Below are the code and all the weights of a small trained network. Each question names an input and a class and asks about switching units off, where a switched-off unit gives its printed mean instead of its output.

import numpy as np


def w(rows, s, z=0):
    codes = np.array(rows[::2]) - 128.0
    scale = np.full(codes.shape[1], s)
    scale[-1] = z or s
    return codes * scale


def f(y):
    return np.maximum(y, 0)


def log_softmax(a):
    a = a - a.max(-1, keepdims=True)
    return a - np.log(np.exp(a).sum(-1, keepdims=True))


def net(x, mask):
    res = np.array(x, float).reshape(1, 5) / 4 @ E
    y = f(res @ A[0][:, :-1].T + A[0][:, -1])
    res = res + np.where(mask, y, B[0][:, -1]) @ B[0][:, :-1]
    return log_softmax(res[-1] @ U[:, :-1].T + U[:, -1])


A, B = {}, {}
E = w([
[105,153,106,140,226,74,232,98,225],'x0',
[137,102,127,129,120,100,218,226,218],'x1',
[62,146,133,120,65,164,71,164,77],'x2',
[7,219,103,134,197,131,91,3,87],'x3',
[246,68,145,125,96,138,99,131,99],'x4',
],0.0035)
A[0] = w([
[113,133,125,126,152,128,128,88,128,212],'N0',
[253,98,136,121,138,126,198,181,172,172],'N1',
[138,121,130,130,128,131,141,131,132,129],'N2',
[88,146,143,125,192,128,129,37,128,237],'N3',
[136,124,126,128,117,127,112,127,120,198],'N4',
[108,135,126,125,158,126,130,82,125,221],'N5',
[174,121,140,129,77,146,50,133,70,249],'N6',
[148,123,127,126,106,129,90,130,107,235],'N7',
[131,127,130,129,124,127,123,127,125,158],'N8',
[127,126,126,127,129,127,131,122,134,44],'N9',
[159,115,129,130,87,126,66,128,93,253],'N10',
[125,129,128,128,128,128,128,130,129,134],'N11',
[14,138,144,124,124,128,165,198,163,179],'N12',
[119,134,118,133,132,119,135,119,127,253],'N13',
[128,128,126,127,131,131,129,127,129,94],'N14',
[126,133,126,131,132,128,129,119,127,162],'N15',
[107,137,125,125,161,126,129,77,126,223],'N16',
],0.015,0.00059)
B[0] = w([
[119,130,105,151,145,124,106,80,108,165],'N0',
[189,97,221,209,112,19,135,120,252,255],'N1',
[129,126,138,137,120,114,120,129,140,141],'N2',
[110,145,79,182,185,121,80,11,87,214],'N3',
[142,126,140,114,130,137,129,129,116,143],'N4',
[119,132,99,153,154,122,106,70,105,172],'N5',
[207,95,200,34,132,191,122,134,61,203],'N6',
[161,114,156,89,135,153,132,129,100,161],'N7',
[133,130,133,122,129,132,129,127,126,133],'N8',
[126,125,129,131,117,131,115,125,125,130],'N9',
[182,113,180,63,127,172,116,134,82,182],'N10',
[125,128,126,128,130,128,129,132,127,130],'N11',
[38,168,58,109,87,158,171,232,128,191],'N12',
[121,139,101,142,129,140,133,131,121,145],'N13',
[126,127,128,128,127,128,125,127,128,129],'N14',
[128,128,122,129,134,125,126,118,125,137],'N15',
[119,134,97,158,154,124,101,63,102,177],'N16',
],0.024,0.009)
U = w([
[156,94,167,194,102,37,164,147,254,69],'0',
[55,167,68,99,80,160,193,221,135,252],'1',
[88,159,58,183,202,130,82,35,92,133],'2',
[179,89,172,10,123,193,109,136,68,65],'3',
],0.0055,0.00034)

Each question gives the input, the list of numbers given to net, and the class t.
The units are the neurons (one row each of A and B). Each row of codes is followed by its name. A weight is (code - 128) times the scale printed after its matrix; where a second scale follows, it is the last column's (A, B and U).
mask holds one flag per neuron, in row order. A switched-off neuron (its flag False) gives its mean, the last column of its row in B, instead of its output. The means were averaged over made-up inputs and are rounded, as every weight is.
A unit's drop is (log p(t) with every unit on - log p(t) with that unit switched off) / (log p(t) with every unit on - log p(t) with every unit switched off).
The circuit of an input: a set's keep is (log p(t) with only the set's units on - log p(t) with every unit switched off) / (log p(t) with every unit on - log p(t) with every unit switched off). Starting from the 12 units with the biggest drops (on a tie, the unit counted first), units are removed one at a time, each time the one whose removal leaves the highest keep (on an exact tie, the one counted first), for as long as the keep stays at least 0.8.
circuit, biggest first: the units of the circuit, biggest drop first
most important unit: the unit with the biggest drop
k most important neurons: the k neurons with the biggest drops, biggest first
drop of u: that unit's drop, to one decimal
input [-3,-6,2,4,2], class 3: circuit, biggest first => [N6]
input [1,3,-7,2,-2], class 2: circuit, biggest first => [N1 N3]
input [1,4,-2,2,-2], class 1: circuit, biggest first => [N1 N12 N3]
input [0,7,2,5,-1], class 1: 2 most important neurons => [N12 N1]
input [3,5,2,5,5], class 2: circuit, biggest first => [N1 N6]
input [1,8,4,5,6], class 1: 2 most important neurons => [N1 N3]
input [3,7,8,7,-1], class 1: 2 most important neurons => [N12 N1]
input [-2,-6,5,8,5], class 3: 2 most important neurons => [N6 N10]
input [-7,7,-5,4,-3], class 1: 2 most important neurons => [N1 N3]
input [2,5,5,3,0], class 1: 2 most important neurons => [N1 N12]
input [-2,-6,4,1,8], class 3: drop of N9 => 0.0
input [-4,4,7,4,0], class 3: drop of N6 => 0.1
input [-8,3,3,-7,1], class 3: drop of N6 => 0.6
input [-4,7,1,5,-6], class 1: most important unit => N12
